Here is a tiny trained network, its code and every weight. The questions are about switching its units off for an input and a target symbol, where a switched-off unit gives its printed mean instead of its output.

import numpy as np


def w(rows, s, z=0):
    codes = np.array(rows[::2]) - 128.0
    scale = np.full(codes.shape[1], s)
    scale[-1] = z or s
    return codes * scale


def norm(h):
    return h / np.sqrt((h * h).mean(-1, keepdims=True) + 1e-5)


def f(y):
    return np.maximum(y, 0)


def softmax(a):
    e = np.exp(a - a.max(-1, keepdims=True))
    return e / e.sum(-1, keepdims=True)


def log_softmax(a):
    a = a - a.max(-1, keepdims=True)
    return a - np.log(np.exp(a).sum(-1, keepdims=True))


def net(x, mask):
    ids = ['ΓΘΛΦΩαβεζημξπτψ'.index(c) for c in x.split()]
    T = len(ids)
    res = E[ids] + P[:T]
    q, k, v = (norm(res) @ M[0].T for M in (Q, K, V))
    z = softmax(np.where(np.tri(T) > 0, q @ k.T / 3**0.5, -1e9)) @ v
    res = res + np.where(mask[0], z, O[0][:, -1]) @ O[0][:, :-1]
    y = f(norm(res) @ A[0][:, :-1].T + A[0][:, -1])
    res = res + np.where(mask[1:17], y, B[0][:, -1]) @ B[0][:, :-1]
    return log_softmax(norm(res)[-1] @ U[:, :-1].T + U[:, -1])


Q, K, V, O, A, B = {}, {}, {}, {}, {}, {}
E = w([
[114,136,130,139],'Γ',
[57,58,177,146],'Θ',
[83,151,76,216],'Λ',
[44,68,77,255],'Φ',
[144,172,130,154],'Ω',
[105,115,143,76],'α',
[109,159,199,111],'β',
[127,144,139,85],'ε',
[111,191,186,79],'ζ',
[87,216,40,179],'η',
[78,78,216,97],'μ',
[110,112,190,95],'ξ',
[125,127,166,71],'π',
[119,121,180,120],'τ',
[231,252,191,132],'ψ',
],0.0079)
P = w([
[152,99,100,127],'0',
[104,124,243,213],'1',
[122,82,150,81],'2',
[111,135,248,198],'3',
[128,91,148,76],'4',
[122,154,241,206],'5',
],0.014)
Q[0] = w([
[113,182,239,251],'head 0',
[255,64,184,221],'head 0',
[144,102,93,254],'head 0',
],0.014)
K[0] = w([
[246,60,76,118],'head 0',
[243,82,125,216],'head 0',
[119,21,79,185],'head 0',
],0.014)
V[0] = w([
[3,101,131,29],'head 0',
[17,249,121,123],'head 0',
[129,135,4,136],'head 0',
],0.015)
O[0] = w([
[38,45,110,233,118],'head 0',
[10,103,243,123,7],'head 0',
[48,232,48,114,110],'head 0',
],0.013,0.011)
A[0] = w([
[122,180,230,201,178],'neuron 0',
[111,140,93,17,114],'neuron 1',
[166,100,71,134,104],'neuron 2',
[44,232,226,154,2],'neuron 3',
[136,46,52,3,67],'neuron 4',
[67,201,231,204,29],'neuron 5',
[43,161,53,159,76],'neuron 6',
[113,143,176,250,89],'neuron 7',
[112,171,76,167,146],'neuron 8',
[199,215,161,203,86],'neuron 9',
[125,168,113,64,126],'neuron 10',
[86,39,73,113,138],'neuron 11',
[161,100,151,205,114],'neuron 12',
[62,196,204,178,218],'neuron 13',
[68,152,220,111,185],'neuron 14',
[161,148,192,125,112],'neuron 15',
],0.014,0.0079)
B[0] = w([
[177,212,91,144,222],'neuron 0',
[120,111,166,215,189],'neuron 1',
[68,122,149,139,220],'neuron 2',
[165,66,12,210,162],'neuron 3',
[121,186,253,165,152],'neuron 4',
[243,136,58,93,154],'neuron 5',
[184,62,208,147,191],'neuron 6',
[197,163,220,110,195],'neuron 7',
[117,135,129,61,238],'neuron 8',
[64,45,165,113,253],'neuron 9',
[119,76,117,139,205],'neuron 10',
[111,77,139,79,200],'neuron 11',
[132,204,111,175,253],'neuron 12',
[77,222,150,61,221],'neuron 13',
[61,125,70,195,206],'neuron 14',
[126,133,137,63,183],'neuron 15',
],0.03,0.0057)
U = w([
[232,69,41,88,120],'Γ',
[136,200,29,173,183],'Θ',
[200,131,206,11,80],'Λ',
[125,113,46,37,254],'Φ',
[209,44,71,177,62],'Ω',
[92,10,100,28,115],'α',
[201,254,145,133,179],'β',
[200,192,78,48,144],'ε',
[117,37,55,238,43],'ζ',
[39,150,194,7,69],'η',
[186,157,139,235,105],'μ',
[81,11,206,112,117],'ξ',
[37,29,67,166,134],'π',
[7,196,129,140,219],'τ',
[48,166,227,207,44],'ψ',
],0.016,0.004)

Each question gives the input, a string of symbols that net reads in full, and the target symbol t.
The units are the heads (3 rows each of Q, K, V and O) and the neurons (one row each of A and B). Each row of codes is followed by its name. A weight is (code - 128) times the scale printed after its matrix; where a second scale follows, it is the last column's (O, A, B and U).
mask holds one flag per unit, heads first, then neurons. A switched-off unit (its flag False) gives its mean, the last column of its rows in O or B, instead of its output. The means were averaged over made-up inputs and are rounded, as every weight is.
A unit's drop is (log p(t) with every unit on - log p(t) with that unit switched off) / (log p(t) with every unit on - log p(t) with every unit switched off).
The circuit of an input: a set's keep is (log p(t) with only the set's units on - log p(t) with every unit switched off) / (log p(t) with every unit on - log p(t) with every unit switched off). Starting from the 12 units with the biggest drops (on a tie, the unit counted first), units are removed one at a time, each time the one whose removal leaves the highest keep (on an exact tie, the one counted first), for as long as the keep stays at least 0.8.
circuit, biggest first: the units of the circuit, biggest drop first
top k neurons: the k neurons with the biggest drops, biggest first
drop when u is switched off: that unit's drop, to one decimal
input ψ Λ Ω ζ μ, target ψ: top neuron : neuron 14
input μ ζ Ω ε, target μ: circuit, biggest first : head 0; neuron 12
input η ζ μ ψ Λ τ, target Θ: top 4 neurons : neuron 3; neuron 13; neuron 5; neuron 14
input π η ζ Ω Φ ε, target π: circuit, biggest first : head 0; neuron 9; neuron 2
input α ζ ε ζ, target ξ: top 2 neurons : neuron 6; neuron 13
input Θ Φ Γ, target ξ: top 2 neurons : neuron 11; neuron 0
input μ Γ Γ Θ μ ζ, target μ: top 2 neurons : neuron 12; neuron 13
input π Λ Γ Ω, target π: top 2 neurons : neuron 9; neuron 13
input ξ Φ π Ω ψ η, target ζ: circuit, biggest first : head 0; neuron 9
input π Λ μ π ε Θ, target π: top 4 neurons : neuron 9; neuron 13; neuron 0; neuron 2
input η β Ω Φ, target Θ: circuit, biggest first : head 0; neuron 3
input Λ Φ τ ζ π ξ, target τ: top 2 neurons : neuron 13; neuron 1
input α μ η Φ π η, target ξ: top 2 neurons : neuron 6; neuron 8
input α π β ψ η Ω, target ξ: circuit, biggest first : neuron 9
input ψ ζ π, target ψ: top 2 neurons : neuron 14; neuron 8
input μ τ ε Θ α μ, target μ: top 3 neurons : neuron 12; neuron 13; neuron 7
input Γ ψ α ψ, target Φ: top 2 neurons : neuron 9; neuron 12
input μ ψ Γ Θ η, target τ: top 2 neurons : neuron 13; neuron 14
input ξ Φ μ, target ξ: drop when neuron 14 is switched off : 0.1
input Λ ζ ξ, target ψ: drop when neuron 8 is switched off : 0.2
input π α Γ Φ β η, target π: top neuron : neuron 9
input ζ τ μ π ζ μ, target β: drop when head 0 is switched off : 0.4
input ξ Γ Ω Ω, target ζ: drop when neuron 9 is switched off : 0.2
